[[138 143 145]
 [108 104 105]]
=>
[[143 145]
 [104 105]]

[[106 105 116 150 142]
 [146 137 128 123 116]
 [141 147 143 112 112]]
=>
[[105 116]
 [137 128]]

[[136 143 112]
 [127 115 150]]
=>
[[143 112]
 [115 150]]

[[110 144 155]
 [146 113 105]
 [155 105 104]]
=>
[[144 155]
 [113 105]]

[[119 110 140 127]
 [126 156 116 123]
 [156 113 127 143]
 [107 133 132 117]
 [111 115 140 123]]
=>
[[110 140]
 [156 116]]

[[126 131 151]
 [128 138 141]
 [128 143 136]
 [125 138 141]]
=>
[[131 151]
 [138 141]]

[[144 114 106]
 [136 122 120]
 [156 107 108]]
=>
[[114 106]
 [122 120]]
---
[[150 134 133 109 130 120 122 129 155]
 [125 140 130 128 134 138 123 121 140]]
=>
[[155 150 134 133 109 130 120 122 129]
 [140 125 140 130 128 134 138 123 121]]

[[123 128 128 128 128 126 127 130 129 128 130]
 [114 122 123 128 121 123 123 138 137 131 130]
 [150 135 133 129 145 143 135 109 109 122 125]
 [128 128 128 130 124 126 127 130 129 127 129]]
=>
[[130 123 128 128 128 128 126 127 130 129 128]
 [130 114 122 123 128 121 123 123 138 137 131]
 [125 150 135 133 129 145 143 135 109 109 122]
 [129 128 128 128 130 124 126 127 130 129 127]]

[[128 128 127 128 129 128 129 128 127 128 128 128 128 128 128]
 [153 130 131 129 146 107 156 104 130 132 147 130 131 133 130]]
=>
[[128 128 128 127 128 129 128 129 128 127 128 128 128 128 128]
 [130 153 130 131 129 146 107 156 104 130 132 147 130 131 133]]

[[137 127 115 127 141 134 128 103]
 [115 111 127 135 132 114 135 144]
 [130 151 127 122 149 124 134 130]
 [129 109 114 126 130 112 114 134]
 [119 147 117 119 131 113 127 140]
 [114 138 141 132 107 129 123 119]
 [122 134 118 129 154 138 117 130]
 [120 143 135 117 122 143 128 146]]
=>
[[103 137 127 115 127 141 134 128]
 [144 115 111 127 135 132 114 135]
 [130 130 151 127 122 149 124 134]
 [134 129 109 114 126 130 112 114]
 [140 119 147 117 119 131 113 127]
 [119 114 138 141 132 107 129 123]
 [130 122 134 118 129 154 138 117]
 [146 120 143 135 117 122 143 128]]

[[126 127]
 [125 127]
 [129 129]
 [141 132]
 [155 139]
 [137 132]
 [118 124]
 [130 129]]
=>
[[127 126]
 [127 125]
 [129 129]
 [132 141]
 [139 155]
 [132 137]
 [124 118]
 [129 130]]

[[125 124 137 129 124 125]
 [127 144 141 113 141 129]
 [115 139 150 138 152 118]
 [127 128 132 131 134 121]]
=>
[[125 125 124 137 129 124]
 [129 127 144 141 113 141]
 [118 115 139 150 138 152]
 [121 127 128 132 131 134]]

[[144 124 143 138 142 122 104 141]
 [139 122 144 138 133 124 104 138]
 [145 120 145 138 135 127 105 141]
 [130 122 143 137 141 135 103 143]
 [116 118 144 138 140 127 105 142]
 [138 123 143 139 132 117 103 143]]
=>
[[141 144 124 143 138 142 122 104]
 [138 139 122 144 138 133 124 104]
 [141 145 120 145 138 135 127 105]
 [143 130 122 143 137 141 135 103]
 [142 116 118 144 138 140 127 105]
 [143 138 123 143 139 132 117 103]]

[[115 146 142 145 105 148 112 117 145 146 144 141 120]
 [137 112 116 115 136 119 131 139 112 118 116 115 133]
 [133 121 122 141 113 150 106 136 119 143 115 122 136]
 [149 114 114 130 125 143 108 146 119 130 114 119 150]]
=>
[[120 115 146 142 145 105 148 112 117 145 146 144 141]
 [133 137 112 116 115 136 119 131 139 112 118 116 115]
 [136 133 121 122 141 113 150 106 136 119 143 115 122]
 [150 149 114 114 130 125 143 108 146 119 130 114 119]]

[[122 123 155 130 113 141 117 145 137 112 129 122 127]
 [134 129 143 126 119 122 156 132 125 111 129 132 110]
 [114 147 139 139 146 150 113 125 132 147 128 137 102]
 [131 134 134 127 140 117 154 142 136 107 127 116 117]]
=>
[[127 122 123 155 130 113 141 117 145 137 112 129 122]
 [110 134 129 143 126 119 122 156 132 125 111 129 132]
 [102 114 147 139 139 146 150 113 125 132 147 128 137]
 [117 131 134 134 127 140 117 154 142 136 107 127 116]]
